Below is a small trained network, with its code and all its weights. Each question gives an input and a target symbol and asks what happens when units are switched off, that is, made to give their printed mean instead of their output.

import numpy as np


def w(rows, s, z=0):
    codes = np.array(rows[::2]) - 128.0
    scale = np.full(codes.shape[1], s)
    scale[-1] = z or s
    return codes * scale


def norm(h):
    return h / np.sqrt((h * h).mean(-1, keepdims=True) + 1e-5)


def f(y):
    return np.maximum(y, 0)


def softmax(a):
    e = np.exp(a - a.max(-1, keepdims=True))
    return e / e.sum(-1, keepdims=True)


def log_softmax(a):
    a = a - a.max(-1, keepdims=True)
    return a - np.log(np.exp(a).sum(-1, keepdims=True))


def net(x, mask):
    ids = ['αβγδζηθλμπστφψω'.index(c) for c in x.split()]
    T = len(ids)
    res = E[ids] + P[:T]
    u = 0
    for l in range(2):
        r = norm(res)
        for j in range(2):
            rows = slice(2 * j, 2 * j + 2)
            q, k, v = (r @ M[l][rows].T for M in (Q, K, V))
            z = softmax(np.where(np.tri(T) > 0, q @ k.T / 2**0.5, -1e9)) @ v
            o = O[l][rows]
            res = res + np.where(mask[u + j], z, o[:, -1]) @ o[:, :-1]
        u += 2
        y = f(norm(res) @ A[l][:, :-1].T + A[l][:, -1])
        res = res + np.where(mask[u : u + 4], y, B[l][:, -1]) @ B[l][:, :-1]
        u += 4
    return log_softmax(norm(res)[-1] @ U[:, :-1].T + U[:, -1])


Q, K, V, O, A, B = {}, {}, {}, {}, {}, {}
E = w([
[132,160,135,107],'α',
[138,141,133,110],'β',
[143,101,109,130],'γ',
[115,115,144,122],'δ',
[148,111,137,123],'ζ',
[102,138,87,106],'η',
[151,132,125,114],'θ',
[118,198,45,201],'λ',
[121,102,102,4],'μ',
[113,141,109,141],'π',
[158,156,131,108],'σ',
[176,81,197,141],'τ',
[105,122,140,136],'φ',
[142,157,140,96],'ψ',
[132,127,144,170],'ω',
],0.04)
P = w([
[138,108,107,220],'0',
[132,148,230,109],'1',
[198,159,78,198],'2',
[132,153,229,85],'3',
[254,175,68,192],'4',
[115,154,229,69],'5',
],0.0098)
Q[0] = w([
[110,193,81,16],'L0H1',
[172,140,93,249],'L0H1',
[70,84,188,51],'L0H2',
[132,185,156,163],'L0H2',
],0.011)
K[0] = w([
[218,244,62,23],'L0H1',
[173,93,137,199],'L0H1',
[186,160,191,161],'L0H2',
[81,140,144,73],'L0H2',
],0.011)
V[0] = w([
[124,131,174,24],'L0H1',
[61,167,74,117],'L0H1',
[131,144,53,93],'L0H2',
[1,153,88,114],'L0H2',
],0.0077)
O[0] = w([
[92,75,191,143,156],'L0H1',
[30,79,119,145,253],'L0H1',
[192,254,32,71,234],'L0H2',
[118,155,83,137,230],'L0H2',
],0.0075,0.0024)
A[0] = w([
[206,150,106,88,105],'L0N1',
[164,11,175,54,3],'L0N2',
[147,167,155,121,147],'L0N3',
[71,132,145,141,92],'L0N4',
],0.012,0.0025)
B[0] = w([
[57,51,140,143,254],'L0N1',
[151,2,2,183,214],'L0N2',
[162,84,161,69,218],'L0N3',
[73,188,185,136,194],'L0N4',
],0.0073,0.0037)
Q[1] = w([
[159,43,154,83],'L1H1',
[138,127,118,9],'L1H1',
[152,132,125,158],'L1H2',
[98,104,60,123],'L1H2',
],0.012)
K[1] = w([
[149,106,142,143],'L1H1',
[252,181,134,156],'L1H1',
[141,118,148,150],'L1H2',
[79,98,117,142],'L1H2',
],0.015)
V[1] = w([
[98,57,103,37],'L1H1',
[71,46,255,160],'L1H1',
[233,184,117,149],'L1H2',
[119,124,102,203],'L1H2',
],0.0076)
O[1] = w([
[45,72,135,80,124],'L1H1',
[122,211,75,154,2],'L1H1',
[92,235,158,254,99],'L1H2',
[185,252,139,70,115],'L1H2',
],0.0074,0.0041)
A[1] = w([
[19,168,149,100,92],'L1N1',
[127,168,28,108,2],'L1N2',
[21,54,114,1,25],'L1N3',
[110,118,118,49,195],'L1N4',
],0.0099,0.0064)
B[1] = w([
[110,144,82,181,188],'L1N1',
[249,106,153,113,163],'L1N2',
[125,145,174,140,255],'L1N3',
[161,123,125,68,244],'L1N4',
],0.016,0.0077)
U = w([
[47,123,130,231,164],'α',
[149,121,189,118,64],'β',
[133,58,109,168,96],'γ',
[83,30,41,176,93],'δ',
[71,42,181,186,95],'ζ',
[174,142,46,46,155],'η',
[157,64,171,193,94],'θ',
[56,210,103,113,245],'λ',
[135,42,96,84,94],'μ',
[161,150,151,137,111],'π',
[123,178,241,212,107],'σ',
[182,92,184,152,120],'τ',
[55,237,86,169,100],'φ',
[138,215,253,108,58],'ψ',
[185,224,119,198,143],'ω',
],0.017,0.012)

Each question gives the input, a string of symbols that net reads in full, and the target symbol t.
The units are the heads (2 rows each of Q, K, V and O) and the neurons (one row each of A and B). Each row of codes is followed by its name. A weight is (code - 128) times the scale printed after its matrix; where a second scale follows, it is the last column's (O, A, B and U).
mask holds one flag per unit, layer by layer, with each layer's heads first. A switched-off unit (its flag False) gives its mean, the last column of its rows in O or B, instead of its output. The means were averaged over made-up inputs and are rounded, as every weight is.
A unit's drop is (log p(t) with every unit on - log p(t) with that unit switched off) / (log p(t) with every unit on - log p(t) with every unit switched off).
k most important neurons: the k neurons with the biggest drops, biggest first
k most important neurons of layer l: the k neurons of layer l with the biggest drops, biggest first
which heads matter: for each layer, one digit per head in row order, 1 if its drop is at least 0.15 and else 0, layers parted by /
drop of u: that unit's drop, to one decimal
input μ η ζ, target η: which heads matter -> 11 / 00
input η η ζ ω ζ, target ω: 2 most important neurons -> L1N4; L0N2
input γ φ α δ, target ζ: 3 most important neurons -> L0N2; L1N2; L0N4
input ω η ω, target ω: which heads matter -> 00 / 00
input ω ω μ ω β, target ω: which heads matter -> 10 / 11
input η α η φ, target α: which heads matter -> 01 / 10
input ω σ μ θ θ φ, target α: which heads matter -> 00 / 10
input θ α α, target α: which heads matter -> 01 / 11
input δ η μ η φ, target η: which heads matter -> 01 / 00
input α τ η ω φ, target ω: which heads matter -> 11 / 01
input η ω δ, target ω: which heads matter -> 10 / 01
input η γ η π, target φ: most important neuron -> L1N1
input α ω θ, target ω: which heads matter -> 10 / 11
input α η δ, target η: which heads matter -> 11 / 00
input η ω η α φ β, target τ: 2 most important neurons -> L0N2; L0N1
input α α α, target α: 2 most important neurons of layer 1 -> L1N4; L1N2
input λ ω τ δ η γ, target δ: most important neuron -> L0N2
input δ η γ, target η: which heads matter -> 01 / 01
input η τ μ θ, target μ: which heads matter -> 00 / 00
input η α φ, target η: which heads matter -> 10 / 00
input η ζ ζ, target η: 3 most important neurons of layer 0 -> L0N1; L0N4; L0N3
input μ μ δ, target μ: 2 most important neurons -> L0N1; L1N2
input ω η ω ζ φ, target ω: 2 most important neurons of layer 1 -> L1N4; L1N2
input η ω ω, target ω: most important neuron -> L1N3
input η η γ, target η: drop of L1N3 -> 0.1
input τ η μ, target μ: drop of L1N1 -> 0.0
input α α η γ, target δ: drop of L0N2 -> 0.8
input μ φ τ β η δ, target ζ: drop of L0H2 -> 0.4
input τ η η η ω θ, target μ: most important neuron of layer 0 -> L0N2
